Here is a tiny trained network, its code and every weight. The questions are about switching its units off for an input and a class, where a switched-off unit gives its printed mean instead of its output.

import numpy as np


def w(rows, s, z=0):
    codes = np.array(rows[::2]) - 128.0
    scale = np.full(codes.shape[1], s)
    scale[-1] = z or s
    return codes * scale


def norm(h):
    return h / np.sqrt((h * h).mean(-1, keepdims=True) + 1e-5)


def f(y):
    return np.maximum(y, 0)


def log_softmax(a):
    a = a - a.max(-1, keepdims=True)
    return a - np.log(np.exp(a).sum(-1, keepdims=True))


def net(x, mask):
    res = np.array(x, float).reshape(1, 5) / 4 @ E
    u = 0
    for l in range(2):
        y = f(norm(res) @ A[l][:, :-1].T + A[l][:, -1])
        res = res + np.where(mask[u : u + 14], y, B[l][:, -1]) @ B[l][:, :-1]
        u += 14
    return log_softmax(norm(res)[-1] @ U[:, :-1].T + U[:, -1])


A, B = {}, {}
E = w([
[28,184,134,152,136,69,87,140],'x0',
[130,205,134,132,248,41,76,119],'x1',
[157,149,119,147,82,39,54,176],'x2',
[172,131,70,117,119,147,141,195],'x3',
[121,135,198,163,44,117,155,170],'x4',
],0.0013)
A[0] = w([
[112,78,110,91,130,118,58,61,44],'L0N1',
[146,57,160,73,28,146,192,159,127],'L0N2',
[213,97,120,94,94,117,150,155,16],'L0N3',
[48,122,151,181,141,53,118,110,117],'L0N4',
[53,140,85,112,161,80,81,69,100],'L0N5',
[99,168,79,203,95,93,85,179,126],'L0N6',
[150,166,164,144,254,79,93,120,4],'L0N7',
[132,162,42,118,117,120,121,213,21],'L0N8',
[165,116,45,92,179,119,100,138,151],'L0N9',
[81,115,199,112,88,126,136,155,72],'L0N10',
[95,142,180,175,102,98,140,112,15],'L0N11',
[105,143,169,183,156,82,107,124,159],'L0N12',
[113,103,122,120,172,211,174,87,65],'L0N13',
[140,186,92,171,128,59,79,185,90],'L0N14',
],0.0027,0.0021)
B[0] = w([
[134,76,112,120,97,90,112,95,146],'L0N1',
[127,191,103,168,205,49,97,131,255],'L0N2',
[192,120,218,169,180,148,44,173,161],'L0N3',
[193,130,176,98,113,153,121,126,199],'L0N4',
[228,88,112,145,100,82,109,140,201],'L0N5',
[140,102,127,63,125,164,176,139,208],'L0N6',
[168,252,121,91,230,41,147,142,193],'L0N7',
[95,86,134,78,74,161,162,220,161],'L0N8',
[85,162,196,133,74,114,116,102,223],'L0N9',
[76,162,153,145,122,138,83,105,165],'L0N10',
[90,159,188,96,70,130,42,94,144],'L0N11',
[150,149,140,65,130,103,111,128,202],'L0N12',
[101,71,71,84,139,149,147,56,197],'L0N13',
[101,100,99,105,132,177,222,132,210],'L0N14',
],0.003,0.0022)
A[1] = w([
[125,109,77,125,160,177,144,78,97],'L1N1',
[172,118,184,105,108,135,174,115,144],'L1N2',
[88,138,116,253,103,158,147,129,1],'L1N3',
[197,126,122,181,124,151,105,154,25],'L1N4',
[132,131,97,96,113,111,94,110,155],'L1N5',
[151,137,158,81,96,159,122,117,128],'L1N6',
[117,134,127,117,156,136,160,120,111],'L1N7',
[103,108,103,115,146,174,155,66,33],'L1N8',
[110,101,147,158,52,172,115,124,221],'L1N9',
[186,126,139,163,131,163,104,148,52],'L1N10',
[138,173,154,141,103,74,115,154,119],'L1N11',
[122,145,152,128,77,112,111,156,138],'L1N12',
[111,185,170,120,125,153,179,130,141],'L1N13',
[136,125,179,148,159,107,103,72,183],'L1N14',
],0.0043,0.002)
B[1] = w([
[57,62,210,136,134,135,148,119,230],'L1N1',
[90,141,92,147,141,126,108,125,217],'L1N2',
[204,192,2,165,80,175,180,49,153],'L1N3',
[154,84,155,222,174,142,57,187,174],'L1N4',
[141,125,161,158,117,127,164,119,201],'L1N5',
[103,133,140,165,122,122,109,134,188],'L1N6',
[140,116,137,123,148,106,126,128,176],'L1N7',
[91,57,114,117,194,150,178,108,215],'L1N8',
[168,164,132,109,177,90,137,133,250],'L1N9',
[145,87,133,214,160,146,74,178,167],'L1N10',
[111,116,125,132,172,170,131,81,251],'L1N11',
[94,110,127,131,117,187,123,115,220],'L1N12',
[153,105,118,141,102,104,77,103,208],'L1N13',
[121,127,92,119,91,150,160,190,250],'L1N14',
],0.0042,0.0021)
U = w([
[60,2,133,109,195,175,207,55,173],'0',
[191,72,134,234,164,173,52,207,152],'1',
[150,200,36,199,64,184,167,51,79],'2',
[96,128,77,47,48,158,163,239,115],'3',
[180,231,131,49,232,45,122,116,183],'4',
[31,188,214,126,46,150,46,71,128],'5',
[190,50,125,100,33,61,100,74,5],'6',
],0.0078,0.0028)

Each question gives the input, the list of numbers given to net, and the class t.
The units are the neurons (one row each of A and B). Each row of codes is followed by its name. A weight is (code - 128) times the scale printed after its matrix; where a second scale follows, it is the last column's (A, B and U).
mask holds one flag per neuron, layer by layer. A switched-off neuron (its flag False) gives its mean, the last column of its row in B, instead of its output. The means were averaged over made-up inputs and are rounded, as every weight is.
A unit's drop is (log p(t) with every unit on - log p(t) with that unit switched off) / (log p(t) with every unit on - log p(t) with every unit switched off).
The circuit of an input: a set's keep is (log p(t) with only the set's units on - log p(t) with every unit switched off) / (log p(t) with every unit on - log p(t) with every unit switched off). Starting from the 12 units with the biggest drops (on a tie, the unit counted first), units are removed one at a time, each time the one whose removal leaves the highest keep (on an exact tie, the one counted first), for as long as the keep stays at least 0.8.
circuit, biggest first: the units of the circuit, biggest drop first
most important unit: the unit with the biggest drop
k most important neurons: the k neurons with the biggest drops, biggest first
top k neurons in layer l: the k neurons of layer l with the biggest drops, biggest first
drop when u is switched off: that unit's drop, to one decimal
input [-8,2,0,-5,1], class 1: circuit, biggest first : (L0N14; L1N14; L1N8)
input [-3,-1,7,7,-8], class 3: circuit, biggest first : (L0N8)
input [-5,5,4,-2,7], class 5: top 3 neurons in layer 0 : (L0N2; L0N5; L0N12)
input [3,-4,-1,-4,3], class 5: top 2 neurons in layer 0 : (L0N11; L0N4)
input [-4,-3,0,-4,2], class 1: top 4 neurons in layer 0 : (L0N9; L0N14; L0N3; L0N11)
input [-7,6,-2,7,-1], class 1: top 2 neurons in layer 0 : (L0N2; L0N3)
input [8,5,8,6,2], class 3: top 2 neurons in layer 1 : (L1N9; L1N12)
input [4,-7,6,2,8], class 2: 3 most important neurons : (L1N3; L0N2; L1N1)
input [1,-3,0,-4,2], class 5: top 3 neurons in layer 0 : (L0N11; L0N14; L0N4)
input [6,-3,0,-4,-3], class 5: top 2 neurons in layer 0 : (L0N4; L0N13)
input [-3,7,-8,-7,8], class 5: top 3 neurons in layer 0 : (L0N2; L0N11; L0N14)
input [6,-3,0,-6,-4], class 6: top 2 neurons in layer 1 : (L1N1; L1N14)
input [-7,1,-2,-4,4], class 1: 2 most important neurons : (L0N14; L0N3)
input [-1,3,-4,1,8], class 5: most important unit : L0N11
input [3,-2,-8,-1,8], class 2: drop when L1N3 is switched off : 0.6
input [8,-3,-7,7,8], class 2: drop when L1N3 is switched off : 0.6
input [6,-6,-5,0,8], class 2: drop when L1N3 is switched off : 0.9
input [-1,1,6,-2,5], class 5: drop when L1N8 is switched off : 0.1
